Below is a small trained network, with its code and all its weights. Each question gives an input and a class and asks what happens when units are switched off, that is, made to give their printed mean instead of their output.

import numpy as np


def w(rows, s, z=0):
    codes = np.array(rows[::2]) - 128.0
    scale = np.full(codes.shape[1], s)
    scale[-1] = z or s
    return codes * scale


def f(y):
    return y / 2 * (1 + np.tanh(0.7978845608 * (y + 0.044715 * y**3)))


def log_softmax(a):
    a = a - a.max(-1, keepdims=True)
    return a - np.log(np.exp(a).sum(-1, keepdims=True))


def net(x, mask):
    res = np.array(x, float).reshape(1, 7) / 4 @ E
    y = f(res @ A[0][:, :-1].T + A[0][:, -1])
    res = res + np.where(mask, y, B[0][:, -1]) @ B[0][:, :-1]
    return log_softmax(res[-1] @ U[:, :-1].T + U[:, -1])


A, B = {}, {}
E = w([
[145,123,105,124,121,125,160,156],'x0',
[60,70,60,113,114,222,120,148],'x1',
[77,85,161,159,77,29,89,188],'x2',
[141,120,113,125,122,128,163,155],'x3',
[156,123,136,252,48,190,139,80],'x4',
[110,142,127,153,141,129,141,143],'x5',
[141,118,124,112,120,126,127,124],'x6',
],0.015)
A[0] = w([
[122,45,92,200,50,254,64,163,1],'N0',
[126,110,124,73,220,222,160,114,194],'N1',
[178,231,147,128,98,139,220,8,162],'N2',
[141,63,208,212,62,61,151,131,126],'N3',
[106,127,86,174,135,143,130,70,184],'N4',
[37,3,76,140,159,114,81,190,111],'N5',
],0.0084,0.0065)
B[0] = w([
[200,152,159,101,171,52,160,215,226],'N0',
[159,114,10,211,216,190,16,148,253],'N1',
[157,214,104,99,159,183,198,73,247],'N2',
[41,140,57,202,73,188,39,240,251],'N3',
[137,165,137,188,176,94,170,118,180],'N4',
[15,97,149,88,68,94,157,14,223],'N5',
],0.011,0.013)
U = w([
[201,141,136,103,228,143,160,155,254],'0',
[105,76,73,182,101,245,77,152,66],'1',
[112,127,192,118,66,30,108,192,220],'2',
[70,58,137,100,37,171,167,69,43],'3',
[166,142,141,174,99,238,221,85,31],'4',
],0.011,0.0059)

Each question gives the input, the list of numbers given to net, and the class t.
The units are the neurons (one row each of A and B). Each row of codes is followed by its name. A weight is (code - 128) times the scale printed after its matrix; where a second scale follows, it is the last column's (A, B and U).
mask holds one flag per neuron, in row order. A switched-off neuron (its flag False) gives its mean, the last column of its row in B, instead of its output. The means were averaged over made-up inputs and are rounded, as every weight is.
A unit's drop is (log p(t) with every unit on - log p(t) with that unit switched off) / (log p(t) with every unit on - log p(t) with every unit switched off).
The circuit of an input: a set's keep is (log p(t) with only the set's units on - log p(t) with every unit switched off) / (log p(t) with every unit on - log p(t) with every unit switched off). Starting from all 6 units, units are removed one at a time, each time the one whose removal leaves the highest keep (on an exact tie, the one counted first), for as long as the keep stays at least 0.8.
circuit, biggest first: the units of the circuit, biggest drop first
unit that matters most: the unit with the biggest drop
k most important neurons: the k neurons with the biggest drops, biggest first
drop when u is switched off: that unit's drop, to one decimal
input [-5,5,-7,-5,4,-5,6], class 0: unit that matters most -> N0
input [1,7,-4,5,2,6,5], class 0: 2 most important neurons -> (N0; N3)
input [-2,2,-3,-3,-6,0,4], class 1: 2 most important neurons -> (N1; N0)
input [-4,-4,5,3,1,7,0], class 1: 3 most important neurons -> (N3; N0; N5)
input [0,-3,-2,-4,2,6,3], class 4: 2 most important neurons -> (N0; N1)
input [5,1,-4,7,-4,-6,-4], class 1: 3 most important neurons -> (N1; N0; N2)
input [0,-7,-5,-8,2,3,5], class 4: 3 most important neurons -> (N2; N0; N1)
input [0,1,-3,-2,-8,-1,-7], class 1: 3 most important neurons -> (N1; N0; N2)
input [7,3,4,3,3,-6,8], class 2: 2 most important neurons -> (N1; N0)
input [6,1,-3,1,-7,-7,0], class 1: 4 most important neurons -> (N1; N0; N2; N4)
input [4,2,2,2,-5,0,7], class 3: 2 most important neurons -> (N5; N0)
input [-5,-3,1,-3,0,5,-3], class 2: 2 most important neurons -> (N1; N2)
input [2,2,7,-4,-4,8,4], class 3: 2 most important neurons -> (N5; N0)
input [-1,1,-5,-7,6,-2,-1], class 0: unit that matters most -> N0
input [6,1,8,0,-1,1,-7], class 3: 3 most important neurons -> (N5; N1; N0)
input [-8,-8,-7,3,2,5,1], class 4: 2 most important neurons -> (N2; N0)
input [5,-6,7,-8,1,-8,5], class 1: 3 most important neurons -> (N3; N0; N5)
input [-8,-4,-4,-6,3,8,6], class 4: drop when N0 is switched off -> 0.2
input [-1,2,4,3,-1,-8,1], class 3: drop when N5 is switched off -> 0.1
input [-8,4,-3,-4,7,6,-6], class 0: drop when N0 is switched off -> 0.4
input [3,-1,3,8,-1,-8,7], class 2: drop when N1 is switched off -> 2.2
input [3,2,-4,7,5,-2,-2], class 0: circuit, biggest first -> (N0)
